Each row has a name. Each question is about the rows just above it.

Z_209: [100  87 102 131  91  89 122 126 103 108 107  96 106 126 133  93 129 120
  59  89 108  85 128 111  66 112  96  99  95 143 136  74 108 102  58  93
 112  93]
Z_455: [136 112 118 104  98  75 175 157  85  64 106  85 118 125 120  85 157 106
  52  29 174 124 157 100 121  89 167 144 136 119  96  44 109 133  90  93
 156 113]
Z_507: [136 112 118 131 133  75 175 157  85  64 106  85 118 125 120  85 157 106
  52  29 169 124 157 100  76  89 167 144 136 119  96  44 109 133  90  93
 156 113]
Z_995: [105 103 132 120  96 148  81  71 150 162 142 134 140 141 111 146 101  79
 148 129 103 114 130 119 133 141 127 131 115 147 141 156 100 120 155 127
 113 100]
Z_812: [138 142 151 144 140 127  98  98 137 108 116 152  89 156 110 118 140 135
 137 147 126 106 135 146 150 112 140 129 118 128 108 142 135 143 108  95
 112 143]
Z_293: [116 120 136 164 161 118 138 133 132 116  94 105  78 163 122 128 116  87
  84  87 141  98 156 136 141 141 127 130 126  94  89  86 111 160 121  94
 135 151]
Count of [141] in Z_293: | 3
Times [113] occurs in Z_995: | 1
Go on from [141 127 130] to the end of its row. | [126  94  89  86 111 160 121  94 135 151]

Z_671: [129  73  49 236]
Z_418: [128 150 139 149]
Z_537: [127 150 150 150]
Times [49] occurs in Z_671: | 1
Count of [151] in Z_537: | 0
After [73 49], its row goes on with | [236]
After [127 150], its row goes on with | [150 150]

Z_115: [126 184 125 212 185 185 103  85 184 114]
Z_933: [126 184 210 212 185 143 212 170  95  84]
Z_89: [ 72 115 162 195 209 197 212 170  94  84]
Count of [126] in Z_115: | 1
Times [211] occurs in Z_933: | 0
How many times does Z_89 hold [209]? | 1
After [210 212], its row goes on with | [185 143 212 170  95  84]
Go on from [184 210] to the end of its row. | [212 185 143 212 170  95  84]

Z_973: [232 170 212 135 100 167 102 185 107 164 175 146 170 207 166 192 193  88
  84 192 139 164 171 114 188 192  90 185 108  89 100 193 103 214 221 207
 177  77  77 179 158 122 149 182]
Z_109: [211 150 193 116 153 126 118 165 118 148 173 150 150 195 163 181 186 107
  97 173 165 102 169 127 171 181 101 165 101 102 108 186 114 199 101 195
 188 111 165 187 187 150 104 195]
Z_718: [169 143 164 127 145 129 128 151 128 143 152 141 143 171 152 164 160 128
 129 154 132 139 152 128 154 164 128 151 129 103 108 186 128 169 164 171
 166 128 128 162 159 141 129 171]
Z_721: [232 170 212 135 171 115 102 185 107 164 175 146 170 207  92 192 193  88
  84 192 139 164 171 114 188 192  90 185 108  89 100 193 103 214  92 207
 201  92 100 203 193 146 123 207]
Z_731: [139 149 143 143 145  90  81 147  90 142 109 100 149 139 120 139 121  83
 106 146 130 150 113  82 144 139  81 147 137 105 107 125  94 139 145 139
 140  78  76 142 118 100 148 139]
Z_56: [ 84  97  90 108  99 167 177  95 170 103 127 146  97  94 125 100 111 182
 167  94 115  98 126 171  97 100 183  95 123 166 159 108 171  91  85  94
  96 183 181  94 113 146 106  94]
Z_836: [121 144 126 148 139  80  71 137  81 137  95  89 144 119 106 121 108  73
  98 134 131 147  99  73 132 121  70 137 142  97 101 109  84 120 128 119
 121  68  67 126 103  89 157 119]
Times [101] occurs in Z_109: | 3
After [102 108 186], its row goes on with | [114 199 101 195 188 111 165 187 187 150 104 195]
The rest of the row after [143 152]: | [141 143 171 152 164 160 128 129 154 132 139 152 128 154 164 128 151 129
 103 108 186 128 169 164 171 166 128 128 162 159 141 129 171]
Go on from [ 99 167] to the end of its row. | [177  95 170 103 127 146  97  94 125 100 111 182 167  94 115  98 126 171
  97 100 183  95 123 166 159 108 171  91  85  94  96 183 181  94 113 146
 106  94]
Count of [107] in Z_721: | 1

Z_153: [ 89  90 170 132 143  68 129 185 125 126 117 140 118  62 108 137 144 160
 149  91  50 115  75 115]
Z_564: [ 90 128 180 137 157  69 127 218 133  85 119 133 113  54  63 155 134 167
 121  98  76 156  73 135]
Z_501: [ 95 122 175 147 149  86 135 211 133  87 121 134 118  68  61 147 143 156
 124 108  96 138  90 126]
Z_821: [ 88 116 176 126 156  58 120 202 133 104 129 135 112  52  90 152 130 170
 131  89  52 139  73 126]
Z_688: [ 95 124 172 136 152  76 127 203 134  95 127 133 116  64  77 149 134 161
 125 101  80 147  81 132]
Z_948: [ 90 128 180 137 157  69 127 218 137  84 128 133 113  41  77 151 140 173
 136  86  46 137  62 125]
Z_762: [ 85 112 186 144 154  67 133 223 132  89 120 137 115  49  62 150 145 167
 131  95  69 146  66 130]
Z_440: [ 92 121 169 117 156  58 114 188 134 111 134 133 112  57 105 152 122 169
 129  88  50 138  80 125]
Z_462: [108 139 159 135 148  97 127 186 136  92 131 129 119  86  63 156 134 167
 116 114 109 155  98 138]
Z_360: [ 95 122 175 147 149  86 135 211 133  87 121 134 118  68  61 147 143 156
 124 108  96 151  80 135]
Z_602: [ 92 119 179 150 150  83 137 217 133  86 120 135 118  63  57 147 146 158
 126 106  92 150  75 134]
After [133  86 120], its row goes on with | [135 118  63  57 147 146 158 126 106  92 150  75 134]
After [ 63 155 134 167], its row goes on with | [121  98  76 156  73 135]
After [133  85], its row goes on with | [119 133 113  54  63 155 134 167 121  98  76 156  73 135]

Z_497: [143 135 130 133 169 120 126 156  77 125 165 150 162 103 169 154  96 128
 128 102 148 112 148 133 167  94 120 120]
Z_258: [152 165 136 117 162  70 100 115  83 123 105 138 167 162 158  37 147 119
 143 116 126 125 120 137 133 198  94  92]
Z_269: [117 195 200 200 195 111 220 168 166  74 200 123 133 111 167 123  60 153
 167 149  51 124 138 106 191 168 105 100]
Z_141: [188 158  94 115 173 145 103 108 105 166 127 136 141 169  82 151 101 101
 145 129 126 164 149 117 144 147 114  80]
Z_905: [133 167  88 109 177  98 116 105 129 128 151 120 120 186 158  77  65 124
 102 129 117 112 120 120 165 150 119  90]
Z_331: [106 154 123  92 117 133 134  94 157 125 119 117 142 152 107 103 118  83
 131 155 154 157 140 128 141 140 106 120]
Z_436: [128 141 139 107 147 133 132 122  86 137 139 138 178  99 128 160 125  79
 154 116 189 154 155 128 157  91 116 134]
Z_531: [133 164 123 116 119 124 165 129 120 125 149 104 165 116 137 114 127  83
 104 143 164 127 133 136 149 132  86 151]
Z_936: [168 139 109 136 128  89 134 115  28 104 153 149 173 111 156 131 145  99
 167 102 145 139 117 115 116 137 112 123]
Z_574: [155 184 122 131 193  81 139 129 120 114 163 113 113 166 143 117 118 166
 124 159  67  95 120 169 131 183 142 123]
How many times does Z_905 hold [120]? | 4
How many times does Z_269 hold [168]? | 2

Z_763: [175 183 164 159 157  77  86  97 229 106]
Z_832: [121 129 164 115 120 145 141 157 148  92]
Z_685: [ 71 200 162 102  87 156 193 136 111 117]
Z_161: [ 78 175 172 189 187 113  58 149  83  91]
Z_480: [127 131 129 130 128 127 129 128 129 129]
Z_970: [128 126 127 126 128 130 128 126 128 128]
Z_271: [ 81 127 169 189 192 113  58 145  84  93]
Z_106: [128 130 129 126 124 129 132 128 148  91]
Z_519: [126 130 129 128 128 129 128 124 126 129]
Z_798: [128 127 128 126 127 127 128 130 127 128]
Z_382: [128 127 128 126 127 129 127 130 128 128]
Z_398: [128 127 129 127 129 130 130 128 130 129]
Times [128] occurs in Z_398: | 2
After [189 187], its row goes on with | [113  58 149  83  91]
Times [128] occurs in Z_970: | 5

Z_129: [125 129 184 118 169 163 164  81 100 121 107 142  91 127 146  77]
Z_277: [126 135  79 143  79 143 143 143 163  79 132 162 127 134  99 143]
Z_862: [126 126 125  93 169 163 163 130 163 127 132 138 127 134 126 163]
Count of [79] in Z_277: | 3
After [142  91], its row goes on with | [127 146  77]
Times [126] occurs in Z_862: | 3
How many times does Z_862 hold [162]? | 0
After [169 163 163], its row goes on with | [130 163 127 132 138 127 134 126 163]

Z_63: [102 119 105 102 127 114 128 126 131 131 123 117]
Z_423: [102 118 104 150 136  91 134 109 137 118  49  65]
Z_820: [166 139 153 150 136  91 133 109 162 145  68 169]
Z_8: [166 153 153 150 136  91 133 116 162 111  68 169]
Z_225: [166 139 153 150 136  91 133 108 137 145  68 169]
Z_232: [102 119 104 123 176 172 114 120 157 111 105 152]
After [102 119 104], its row goes on with | [123 176 172 114 120 157 111 105 152]
Go on from [118 104 150 136  91] to the end of its row. | [134 109 137 118  49  65]
How many times does Z_8 hold [153]? | 2
Times [102] occurs in Z_63: | 2
After [109 137], its row goes on with | [118  49  65]
After [102 118 104 150 136], its row goes on with | [ 91 134 109 137 118  49  65]
Go on from [111  68] to the end of its row. | [169]

Z_915: [ 56 119  94 145 114 131 135  68 167 182 117 171  76  80 131 125 115 122
 132  85  93 112  87 180 169 125  95 114  87 102 142 150 169 140]
Z_982: [169 137 185 133 170 133  95 114 154 168 123 129 122  97 132 110 102 140
 112 109  93 223 123 111 127  99 137 145 156 104 165 112 104 152]
Z_874: [ 77 129  70 119 142 136 152  87 164 153 132 191  89 110 133 136 101 121
 156 113  95 117  64 169 158 142 105  91 102 102 141 166 196 124]
After [125  95], its row goes on with | [114  87 102 142 150 169 140]
Go on from [102 141] to the end of its row. | [166 196 124]
The rest of the row after [180 169 125  95 114]: | [ 87 102 142 150 169 140]

Z_301: [136 142 131  60  99 119 122 105 146 116 122  89  95  93 115 109 119 122
 122  93 100 131]
Z_917: [136 142 101  60  99 119 122 105  91 116  64  89  95  93 115 109 119 119
  92 175 100 131]
Z_62: [126 141  85 181 127 132 172 142 123 191 178 168 141 124 192 138 120 109
 167 125 223 123]
Z_647: [157 148 102 157 147 157 101 160 187 232 150 136 147 147 163 174 171 147
 170 110 147 127]
Z_43: [138 148 102 157 192 169 101 160 187 232 150 136 156 118 163 174 108 147
 170 110 147 132]
Count of [157] in Z_647: | 3
How many times does Z_917 hold [91]? | 1
How many times does Z_301 hold [122]? | 4
Count of [136] in Z_917: | 1

Z_793: [140 129 110 143 147 120 138 120 127 123 129 137 144 135 116 124 114 128
 126 127 130 123 112 114 115 129 107 126 116 126 137 118 136 138 133 111
 121 106 143 114 133]
Z_620: [140 129 120 157 147 116 138 120 120 123 129 137 162 144 116 124  95 128
 126 162 135 123 113 114 120 129 104 126 116 126 130  99 136 138 133 111
 121 106 143 128 133]
Z_534: [149  80 108 157 147 116 142 114 175 116 129 157 144 144 116 106  43 120
 126 127 130 131 112 101 119 129  98 126 116 126  84  86 136 166 133  87
 131 106 190 110 133]
Z_445: [140 129 110 142 147 120 114 106 120 123 129 124  97 144 121 159 102 128
 104  84 130 123  55 124 107 129 104 129 116 141 137 155 136 157 133 111
 136 136 143 114 124]
Z_711: [149  80 108 157 147 116 142 114 175 116 129 157 144 144 116 106  43 120
 126 127 130 131 112 101 119 129  98 126 116 126 129  86 136 161 133  87
 131 106 190 110 133]
How many times does Z_534 hold [136]? | 1
Count of [137] in Z_445: | 1
After [110 143 147 120], its row goes on with | [138 120 127 123 129 137 144 135 116 124 114 128 126 127 130 123 112 114
 115 129 107 126 116 126 137 118 136 138 133 111 121 106 143 114 133]
The rest of the row after [126 130]: | [ 99 136 138 133 111 121 106 143 128 133]
The rest of the row after [ 97 144 121 159]: | [102 128 104  84 130 123  55 124 107 129 104 129 116 141 137 155 136 157
 133 111 136 136 143 114 124]

Z_486: [122 132 101  97 138 118 101 101  97]
Z_813: [142 111 111 174 141 153 148 148 184]
Z_257: [112 121 152 145 134 145 126 193 152]
Z_923: [ 95  99 175  91 144  83  87 205 179]
Z_341: [ 96 112 175  91 134  84 126 194 132]
Go on from [ 84 126 194] to the end of its row. | [132]
After [118 101], its row goes on with | [101  97]
After [175  91 134  84], its row goes on with | [126 194 132]
Count of [97] in Z_486: | 2
After [134 145 126 193], its row goes on with | [152]
Count of [111] in Z_813: | 2
Times [152] occurs in Z_257: | 2

Z_802: [130 130 126 130 119 117 100  30]
Z_592: [155 158 153 129  74 132  97 103]
Z_85: [126 134 125 122 125 125 124 116]
Z_481: [ 29 129 146 133  77 133 110 127]
Z_845: [141 120 144 126  76 146 117 153]
Z_149: [123 135 126 130 118 117 130 110]
Z_512: [162 213 151 159  69 120  56  32]
Z_338: [138 111 139 148  71 139 119 172]
Z_722: [128 143 125 153  95 118 107  82]
Z_715: [123 155 124 120 155 129 145 149]
Z_642: [119 121 119 120 190 121 148 131]
How many times does Z_715 hold [149]? | 1
Times [30] occurs in Z_802: | 1
The rest of the row after [123 155 124]: | [120 155 129 145 149]
Go on from [126 130 119 117] to the end of its row. | [100  30]

